Here is a tiny trained network, its code and every weight. The questions are about switching its units off for an input and a target symbol, where a switched-off unit gives its printed mean instead of its output.

import numpy as np


def w(rows, s, z=0):
    codes = np.array(rows[::2]) - 128.0
    scale = np.full(codes.shape[1], s)
    scale[-1] = z or s
    return codes * scale


def f(y):
    return np.maximum(y, 0)


def softmax(a):
    e = np.exp(a - a.max(-1, keepdims=True))
    return e / e.sum(-1, keepdims=True)


def log_softmax(a):
    a = a - a.max(-1, keepdims=True)
    return a - np.log(np.exp(a).sum(-1, keepdims=True))


def net(x, mask):
    ids = ['βγδεζηθλμξπσ'.index(c) for c in x.split()]
    T = len(ids)
    res = E[ids] + P[:T]
    u = 0
    for l in range(3):
        q, k, v = (res @ M[l].T for M in (Q, K, V))
        z = softmax(np.where(np.tri(T) > 0, q @ k.T / 3**0.5, -1e9)) @ v
        res = res + np.where(mask[u], z, O[l][:, -1]) @ O[l][:, :-1]
        u += 1
        y = f(res @ A[l][:, :-1].T + A[l][:, -1])
        res = res + np.where(mask[u : u + 4], y, B[l][:, -1]) @ B[l][:, :-1]
        u += 4
    return log_softmax(res[-1] @ U[:, :-1].T + U[:, -1])


Q, K, V, O, A, B = {}, {}, {}, {}, {}, {}
E = w([
[124,165,189,165,68,134,114,130,136],'β',
[141,96,154,120,169,133,98,104,110],'γ',
[196,160,158,182,118,119,158,167,76],'δ',
[150,156,107,78,142,137,116,135,189],'ε',
[69,128,186,142,99,66,92,114,135],'ζ',
[131,166,6,34,191,151,143,130,138],'η',
[163,107,152,155,121,103,137,129,155],'θ',
[164,117,102,206,125,78,172,183,126],'λ',
[155,98,46,110,184,121,155,144,163],'μ',
[148,92,126,122,154,156,123,106,149],'ξ',
[97,165,146,181,44,83,149,151,171],'π',
[139,148,137,105,155,145,65,140,153],'σ',
],0.017)
P = w([
[169,166,183,49,186,75,156,29,188],'0',
[118,101,184,96,156,175,144,177,146],'1',
[206,125,100,108,123,103,94,71,147],'2',
[81,95,184,140,166,202,151,183,141],'3',
[85,174,134,186,203,177,175,39,164],'4',
[126,58,132,88,52,206,103,170,160],'5',
[134,148,56,214,174,166,95,65,140],'6',
[13,118,181,130,184,146,145,191,215],'7',
[173,97,26,169,80,158,56,65,122],'8',
[55,88,138,109,92,196,127,198,201],'9',
[156,140,32,252,150,152,47,127,165],'10',
[115,48,91,84,1,177,91,177,158],'11',
[105,139,16,241,125,202,65,67,156],'12',
],0.0096)
Q[0] = w([
[254,29,192,189,149,243,168,63,176],'0.h1',
[123,133,201,45,201,184,8,139,103],'0.h1',
[127,33,26,82,204,151,228,174,118],'0.h1',
],0.013)
K[0] = w([
[223,58,195,191,137,199,123,89,181],'0.h1',
[110,156,141,72,188,199,5,109,129],'0.h1',
[147,67,37,98,182,133,210,147,160],'0.h1',
],0.015)
V[0] = w([
[145,132,71,209,141,214,197,66,176],'0.h1',
[76,73,91,255,94,127,83,54,130],'0.h1',
[92,13,128,105,193,129,143,56,114],'0.h1',
],0.0068)
O[0] = w([
[91,152,215,119,81,21,67,148,197,252],'0.h1',
[253,114,90,71,212,143,185,123,82,116],'0.h1',
[178,170,163,205,77,111,129,196,143,127],'0.h1',
],0.0073,0.0022)
A[0] = w([
[204,255,107,117,125,109,145,77,119,191],'0.n1',
[167,113,122,121,161,69,133,53,168,137],'0.n2',
[141,119,136,170,82,98,110,150,146,229],'0.n3',
[119,158,159,138,88,111,130,94,144,252],'0.n4',
],0.014,0.0033)
B[0] = w([
[111,74,52,20,254,211,172,65,111,251],'0.n1',
[225,68,104,204,123,128,163,152,140,254],'0.n2',
[74,159,104,90,109,198,160,73,80,238],'0.n3',
[153,73,82,149,200,135,114,163,132,212],'0.n4',
],0.0096,0.006)
Q[1] = w([
[159,80,58,64,41,180,96,103,68],'1.h1',
[188,201,141,91,90,7,81,83,84],'1.h1',
[146,74,101,121,91,124,104,135,140],'1.h1',
],0.019)
K[1] = w([
[174,75,55,74,44,130,58,108,79],'1.h1',
[130,92,203,4,37,108,190,186,130],'1.h1',
[170,139,126,116,74,157,93,112,102],'1.h1',
],0.018)
V[1] = w([
[53,95,146,179,146,102,119,41,40],'1.h1',
[163,74,140,133,117,255,72,140,188],'1.h1',
[233,182,215,102,152,203,68,101,148],'1.h1',
],0.0093)
O[1] = w([
[128,129,204,170,81,212,125,78,102,96],'1.h1',
[89,217,211,128,45,61,151,64,77,251],'1.h1',
[135,145,146,98,170,1,139,160,40,154],'1.h1',
],0.0076,0.016)
A[1] = w([
[123,228,81,255,125,112,121,43,120,255],'1.n1',
[90,181,157,66,69,82,109,206,168,110],'1.n2',
[173,51,148,243,97,52,3,91,160,103],'1.n3',
[90,134,240,82,95,96,125,196,93,128],'1.n4',
],0.0099,0.0048)
B[1] = w([
[122,71,157,51,161,170,5,149,179,254],'1.n1',
[161,88,161,152,132,147,161,97,92,212],'1.n2',
[122,138,113,120,155,44,216,46,107,134],'1.n3',
[131,96,72,77,116,143,167,160,178,220],'1.n4',
],0.011,0.012)
Q[2] = w([
[157,139,138,144,235,114,104,131,173],'2.h1',
[57,133,199,140,150,150,213,204,187],'2.h1',
[149,117,48,138,6,160,124,100,114],'2.h1',
],0.02)
K[2] = w([
[79,107,160,150,123,141,180,165,151],'2.h1',
[133,115,151,137,253,140,116,126,175],'2.h1',
[167,112,62,122,78,139,79,79,98],'2.h1',
],0.028)
V[2] = w([
[138,95,233,167,125,107,118,128,58],'2.h1',
[71,115,119,114,176,191,177,102,61],'2.h1',
[55,249,154,70,138,108,121,117,106],'2.h1',
],0.017)
O[2] = w([
[185,191,38,72,84,190,213,211,155,2],'2.h1',
[178,120,134,162,6,104,160,104,159,235],'2.h1',
[172,65,185,168,188,77,95,229,187,53],'2.h1',
],0.011)
A[2] = w([
[203,160,127,187,208,38,127,53,165,81],'2.n1',
[111,224,79,251,42,147,92,144,108,20],'2.n2',
[135,165,116,187,140,120,78,50,98,8],'2.n3',
[84,206,65,168,35,152,101,184,116,4],'2.n4',
],0.013,0.003)
B[2] = w([
[179,152,79,143,117,253,193,78,88,217],'2.n1',
[209,184,33,105,185,96,78,81,176,167],'2.n2',
[136,166,200,96,140,92,147,253,169,253],'2.n3',
[78,75,138,254,198,142,119,198,47,165],'2.n4',
],0.0097,0.026)
U = w([
[197,137,115,25,148,141,253,109,139,154],'β',
[165,64,159,79,112,135,71,74,125,254],'γ',
[182,111,150,68,56,148,34,141,166,122],'δ',
[90,121,142,115,40,147,160,108,95,109],'ε',
[185,148,127,118,151,104,153,171,138,58],'ζ',
[153,113,119,113,105,143,190,212,113,72],'η',
[196,54,136,104,165,71,172,186,150,91],'θ',
[140,114,125,159,131,121,132,142,91,136],'λ',
[113,111,160,105,120,93,181,147,115,114],'μ',
[174,118,169,148,96,136,150,163,130,55],'ξ',
[192,102,135,153,94,87,130,134,142,103],'π',
[148,96,139,113,17,131,161,171,150,112],'σ',
],0.0061,0.0063)

Each question gives the input, a string of symbols that net reads in full, and the target symbol t.
The units are the heads (3 rows each of Q, K, V and O) and the neurons (one row each of A and B). Each row of codes is followed by its name. A weight is (code - 128) times the scale printed after its matrix; where a second scale follows, it is the last column's (O, A, B and U).
mask holds one flag per unit, layer by layer, with each layer's heads first. A switched-off unit (its flag False) gives its mean, the last column of its rows in O or B, instead of its output. The means were averaged over made-up inputs and are rounded, as every weight is.
A unit's drop is (log p(t) with every unit on - log p(t) with that unit switched off) / (log p(t) with every unit on - log p(t) with every unit switched off).
The circuit of an input: a set's keep is (log p(t) with only the set's units on - log p(t) with every unit switched off) / (log p(t) with every unit on - log p(t) with every unit switched off). Starting from the 12 units with the biggest drops (on a tie, the unit counted first), units are removed one at a time, each time the one whose removal leaves the highest keep (on an exact tie, the one counted first), for as long as the keep stays at least 0.8.
circuit, biggest first: the units of the circuit, biggest drop first
most important unit: the unit with the biggest drop
k most important neurons: the k neurons with the biggest drops, biggest first
top k neurons in layer l: the k neurons of layer l with the biggest drops, biggest first
input γ μ δ π, target η: circuit, biggest first : 2.h1, 1.n4, 2.n4
input β σ ε ζ ε ζ η γ, target γ: most important unit : 2.n3
input θ λ δ σ μ ξ μ λ π, target β: circuit, biggest first : 0.h1, 0.n1
input γ ε γ ξ ε θ σ μ ξ γ β λ ζ, target β: circuit, biggest first : 0.h1, 2.n1
input η μ σ, target β: circuit, biggest first : 1.n1, 0.n1
input γ γ π η β λ ζ θ, target σ: 4 most important neurons : 0.n1, 1.n2, 1.n4, 0.n4
input ε ξ γ σ μ η ε ξ ξ ξ, target γ: 2 most important neurons : 1.n4, 2.n3
input ξ η β θ β δ γ ε η σ λ, target β: circuit, biggest first : 0.h1, 2.n1
input μ ξ π μ η θ θ μ, target ξ: top 2 neurons in layer 2 : 2.n3, 2.n1
input β ε σ λ μ λ, target θ: circuit, biggest first : 2.h1, 1.h1, 0.n1
input μ σ γ η ξ δ, target η: circuit, biggest first : 2.h1, 2.n4, 1.h1
input γ ε θ λ ξ β β μ λ ξ, target σ: 2 most important neurons : 0.n1, 1.n2
input σ ε σ μ ζ β ε μ π λ π ζ, target δ: 3 most important neurons : 0.n1, 2.n3, 1.n2
input λ η β η η σ θ, target β: 3 most important neurons : 0.n2, 2.n1, 2.n4
input σ δ ζ ζ σ π σ σ, target θ: circuit, biggest first : 2.h1
input ξ γ ε δ, target β: top 2 neurons in layer 2 : 2.n4, 2.n3
input μ σ σ ξ σ σ π θ ζ σ, target δ: 2 most important neurons : 0.n1, 1.n2
input λ π λ π β θ σ π η ζ, target θ: 4 most important neurons : 1.n4, 1.n2, 0.n1, 2.n1
input σ σ β σ ε σ ε γ γ μ ε μ, target η: circuit, biggest first : 2.h1, 2.n4, 1.h1
input λ δ λ η θ β θ σ π, target β: 2 most important neurons : 0.n1, 2.n4
input λ σ μ π ε β, target μ: circuit, biggest first : 2.n3, 2.h1, 1.h1
input μ ε ξ δ δ δ ζ σ μ σ, target λ: most important unit : 2.n4
input σ σ γ σ σ, target δ: top 2 neurons in layer 1 : 1.n4, 1.n2
input γ η ε σ γ σ σ γ ζ ε σ ξ, target λ: 2 most important neurons : 2.n4, 1.n4
input λ μ π θ λ ξ ζ δ ζ β, target λ: top 3 neurons in layer 2 : 2.n4, 2.n2, 2.n3
input β ε γ ζ μ ξ ζ σ λ γ σ λ ζ, target δ: 3 most important neurons : 1.n1, 1.n4, 1.n2
input π μ λ δ β π ξ, target β: circuit, biggest first : 2.n1, 0.n2, 0.h1
input θ δ σ η, target ε: top 2 neurons in layer 0 : 0.n4, 0.n2
input ξ μ λ ε σ ε ξ ξ β θ, target β: 3 most important neurons : 1.n4, 1.n2, 1.n1
